Below are the code and all the weights of a small trained network. Each question names an input and a class and asks about switching units off, where a switched-off unit gives its printed mean instead of its output.

import numpy as np


def w(rows, s, z=0):
    codes = np.array(rows[::2]) - 128.0
    scale = np.full(codes.shape[1], s)
    scale[-1] = z or s
    return codes * scale


def f(y):
    return y / 2 * (1 + np.tanh(0.7978845608 * (y + 0.044715 * y**3)))


def log_softmax(a):
    a = a - a.max(-1, keepdims=True)
    return a - np.log(np.exp(a).sum(-1, keepdims=True))


def net(x, mask):
    res = np.array(x, float).reshape(1, 6) / 4 @ E
    y = f(res @ A[0][:, :-1].T + A[0][:, -1])
    res = res + np.where(mask, y, B[0][:, -1]) @ B[0][:, :-1]
    return log_softmax(res[-1] @ U[:, :-1].T + U[:, -1])


A, B = {}, {}
E = w([
[117,122,130,94,131],'x0',
[110,205,31,122,113],'x1',
[199,202,182,80,155],'x2',
[121,131,132,126,129],'x3',
[119,99,130,235,254],'x4',
[127,133,130,145,128],'x5',
],0.014)
A[0] = w([
[136,105,91,143,248,205],'n1',
[158,81,177,134,136,196],'n2',
[161,211,179,103,173,206],'n3',
[140,98,176,157,68,254],'n4',
[85,61,161,144,115,119],'n5',
[84,142,46,128,134,195],'n6',
],0.017,0.0086)
B[0] = w([
[106,165,118,184,216,251],'n1',
[81,56,220,110,199,204],'n2',
[246,84,172,243,82,225],'n3',
[78,56,144,29,53,198],'n4',
[83,116,135,85,185,181],'n5',
[138,177,75,119,138,204],'n6',
],0.012,0.022)
U = w([
[74,64,128,74,78,253],'0',
[222,73,235,80,75,81],'1',
[100,196,24,93,35,100],'2',
[247,229,140,134,28,248],'3',
[55,106,155,135,180,96],'4',
[166,79,229,178,166,37],'5',
[74,236,93,174,140,57],'6',
[226,162,106,203,152,120],'7',
],0.011,0.0035)

Each question gives the input, the list of numbers given to net, and the class t.
The units are the neurons (one row each of A and B). Each row of codes is followed by its name. A weight is (code - 128) times the scale printed after its matrix; where a second scale follows, it is the last column's (A, B and U).
mask holds one flag per neuron, in row order. A switched-off neuron (its flag False) gives its mean, the last column of its row in B, instead of its output. The means were averaged over made-up inputs and are rounded, as every weight is.
A unit's drop is (log p(t) with every unit on - log p(t) with that unit switched off) / (log p(t) with every unit on - log p(t) with every unit switched off).
The circuit of an input: a set's keep is (log p(t) with only the set's units on - log p(t) with every unit switched off) / (log p(t) with every unit on - log p(t) with every unit switched off). Starting from all 6 units, units are removed one at a time, each time the one whose removal leaves the highest keep (on an exact tie, the one counted first), for as long as the keep stays at least 0.8.
circuit, biggest first: the units of the circuit, biggest drop first
most important unit: the unit with the biggest drop
top k neurons: the k neurons with the biggest drops, biggest first
drop of u: that unit's drop, to one decimal
input [-6,-6,1,-2,-4,-5], class 1: most important unit -> n1
input [-3,0,-4,-5,-1,8], class 0: circuit, biggest first -> n1, n3
input [6,8,0,-1,0,-2], class 2: top 3 neurons -> n1, n3, n2
input [-1,-6,-3,-8,0,5], class 0: circuit, biggest first -> n4, n3
input [-7,5,2,8,-2,5], class 3: circuit, biggest first -> n1, n2
input [2,-5,0,-2,-1,6], class 0: circuit, biggest first -> n3, n4
input [-4,1,2,-7,0,-4], class 3: top 2 neurons -> n2, n1
input [-2,-7,-7,-7,0,-7], class 0: top 2 neurons -> n4, n1
input [-8,8,7,2,-2,1], class 3: top 2 neurons -> n1, n2
input [1,7,0,-2,1,1], class 6: top 2 neurons -> n3, n4
input [5,7,-5,-4,2,-2], class 6: top 2 neurons -> n4, n3
input [-8,-4,2,-2,-1,-2], class 1: top 2 neurons -> n1, n4
input [-2,-1,0,-2,0,-1], class 0: top 2 neurons -> n3, n1
input [3,-3,-2,6,-8,-4], class 0: circuit, biggest first -> n3
input [6,4,0,-2,-3,0], class 2: circuit, biggest first -> n3, n2
input [-1,-3,-1,-5,-1,-5], class 0: top 2 neurons -> n3, n1
input [4,5,-1,-8,0,-5], class 2: top 3 neurons -> n3, n1, n2
input [-8,2,-7,-2,-3,-5], class 2: top 2 neurons -> n2, n6
input [-8,-1,0,-4,-2,6], class 0: drop of n4 -> 0.1
input [-2,-7,-2,-2,-4,-1], class 0: drop of n3 -> 0.4
input [6,-6,-2,-7,-6,-1], class 0: circuit, biggest first -> n3
input [-7,7,-8,-6,3,5], class 6: drop of n3 -> 0.2
input [3,1,8,-5,7,-7], class 7: drop of n4 -> 0.6
input [-2,0,-5,8,6,1], class 4: top 2 neurons -> n5, n3
